Below is a small trained network, with its code and all its weights. Each question gives an input and a class and asks what happens when units are switched off, that is, made to give their printed mean instead of their output.

import numpy as np


def w(rows, s, z=0):
    codes = np.array(rows[::2]) - 128.0
    scale = np.full(codes.shape[1], s)
    scale[-1] = z or s
    return codes * scale


def f(y):
    return y / 2 * (1 + np.tanh(0.7978845608 * (y + 0.044715 * y**3)))


def log_softmax(a):
    a = a - a.max(-1, keepdims=True)
    return a - np.log(np.exp(a).sum(-1, keepdims=True))


def net(x, mask):
    res = np.array(x, float).reshape(1, 5) / 4 @ E
    y = f(res @ A[0][:, :-1].T + A[0][:, -1])
    res = res + np.where(mask, y, B[0][:, -1]) @ B[0][:, :-1]
    return log_softmax(res[-1] @ U[:, :-1].T + U[:, -1])


A, B = {}, {}
E = w([
[152,59,130,178,201,205,131],'x0',
[254,118,129,68,114,168,190],'x1',
[86,97,166,164,187,101,254],'x2',
[98,83,48,70,101,142,202],'x3',
[99,123,183,55,181,74,147],'x4',
],0.0091)
A[0] = w([
[110,110,177,68,206,105,112,147],'n1',
[103,158,161,214,120,64,169,122],'n2',
[142,140,66,209,117,204,101,150],'n3',
[145,115,154,136,182,103,110,119],'n4',
[50,63,104,129,180,137,190,78],'n5',
[180,110,220,175,180,190,150,59],'n6',
[183,113,141,152,134,174,102,254],'n7',
[176,144,160,98,100,173,70,111],'n8',
[145,91,89,199,133,163,69,118],'n9',
[173,130,77,74,104,167,119,95],'n10',
[164,83,116,99,138,137,185,148],'n11',
[102,126,173,111,158,78,110,85],'n12',
[135,135,170,134,177,128,112,139],'n13',
[135,148,177,143,212,96,105,151],'n14',
[102,114,138,172,133,139,214,119],'n15',
[215,98,94,67,158,138,252,194],'n16',
[71,149,68,81,106,107,117,155],'n17',
[134,217,132,140,117,96,51,166],'n18',
[182,154,110,122,84,116,179,236],'n19',
[105,79,177,99,155,133,102,102],'n20',
],0.011,0.0041)
B[0] = w([
[129,112,47,108,120,178,162,171],'n1',
[140,171,234,127,119,111,125,178],'n2',
[174,180,22,138,133,224,116,191],'n3',
[112,133,110,112,97,142,106,151],'n4',
[137,131,63,184,159,78,200,181],'n5',
[84,105,134,92,67,149,119,195],'n6',
[115,126,82,114,97,136,128,194],'n7',
[94,109,98,182,149,52,217,179],'n8',
[170,140,47,138,173,182,136,179],'n9',
[87,120,168,97,75,110,136,176],'n10',
[204,209,130,137,157,193,68,182],'n11',
[125,147,121,114,109,166,107,152],'n12',
[100,129,96,99,109,171,101,157],'n13',
[122,129,119,96,135,178,103,180],'n14',
[159,198,151,157,173,111,150,177],'n15',
[182,228,144,84,160,255,62,250],'n16',
[25,118,165,96,70,92,156,175],'n17',
[147,194,128,197,197,117,179,202],'n18',
[99,135,119,95,89,150,169,191],'n19',
[118,96,72,134,99,134,125,143],'n20',
],0.0098,0.013)
U = w([
[205,207,42,207,247,222,129,143],'0',
[29,71,51,59,32,134,150,193],'1',
[159,13,200,122,138,93,89,5],'2',
[105,196,195,15,73,255,95,149],'3',
[83,190,248,221,161,17,154,153],'4',
],0.0074,0.0025)

Each question gives the input, the list of numbers given to net, and the class t.
The units are the neurons (one row each of A and B). Each row of codes is followed by its name. A weight is (code - 128) times the scale printed after its matrix; where a second scale follows, it is the last column's (A, B and U).
mask holds one flag per neuron, in row order. A switched-off neuron (its flag False) gives its mean, the last column of its row in B, instead of its output. The means were averaged over made-up inputs and are rounded, as every weight is.
A unit's drop is (log p(t) with every unit on - log p(t) with that unit switched off) / (log p(t) with every unit on - log p(t) with every unit switched off).
The circuit of an input: a set's keep is (log p(t) with only the set's units on - log p(t) with every unit switched off) / (log p(t) with every unit on - log p(t) with every unit switched off). Starting from the 12 units with the biggest drops (on a tie, the unit counted first), units are removed one at a time, each time the one whose removal leaves the highest keep (on an exact tie, the one counted first), for as long as the keep stays at least 0.8.
units of the circuit, in order: the units of the circuit, biggest drop first
unit that matters most: the unit with the biggest drop
k most important neurons: the k neurons with the biggest drops, biggest first
drop of u: that unit's drop, to one decimal
input [-5,-3,2,8,5], class 1: unit that matters most => n17
input [-1,-2,-8,-5,5], class 0: 2 most important neurons => [n18, n2]
input [0,-1,-3,3,6], class 1: units of the circuit, in order => [n16, n11]
input [-5,6,-3,-6,-3], class 4: 2 most important neurons => [n16, n8]
input [-6,3,-4,6,-5], class 1: units of the circuit, in order => [n17, n2]
input [6,7,-2,8,6], class 3: 3 most important neurons => [n10, n16, n18]
input [-7,2,2,-3,2], class 4: 2 most important neurons => [n16, n3]
input [4,-2,5,-6,0], class 3: 2 most important neurons => [n6, n2]
input [0,-7,5,-4,2], class 4: 2 most important neurons => [n16, n2]
input [6,7,2,2,4], class 3: 3 most important neurons => [n6, n18, n16]
input [-2,-6,0,-7,0], class 4: 3 most important neurons => [n16, n2, n3]
input [-6,1,0,3,-4], class 1: 2 most important neurons => [n16, n11]
input [-5,1,5,3,-7], class 3: 2 most important neurons => [n18, n9]
input [-4,-1,-6,6,1], class 1: units of the circuit, in order => [n16]
input [-7,3,-2,-1,-6], class 1: drop of n16 => 0.4
input [-5,-5,4,5,-2], class 4: drop of n9 => 0.0
input [4,4,8,-7,-5], class 3: drop of n6 => 0.8
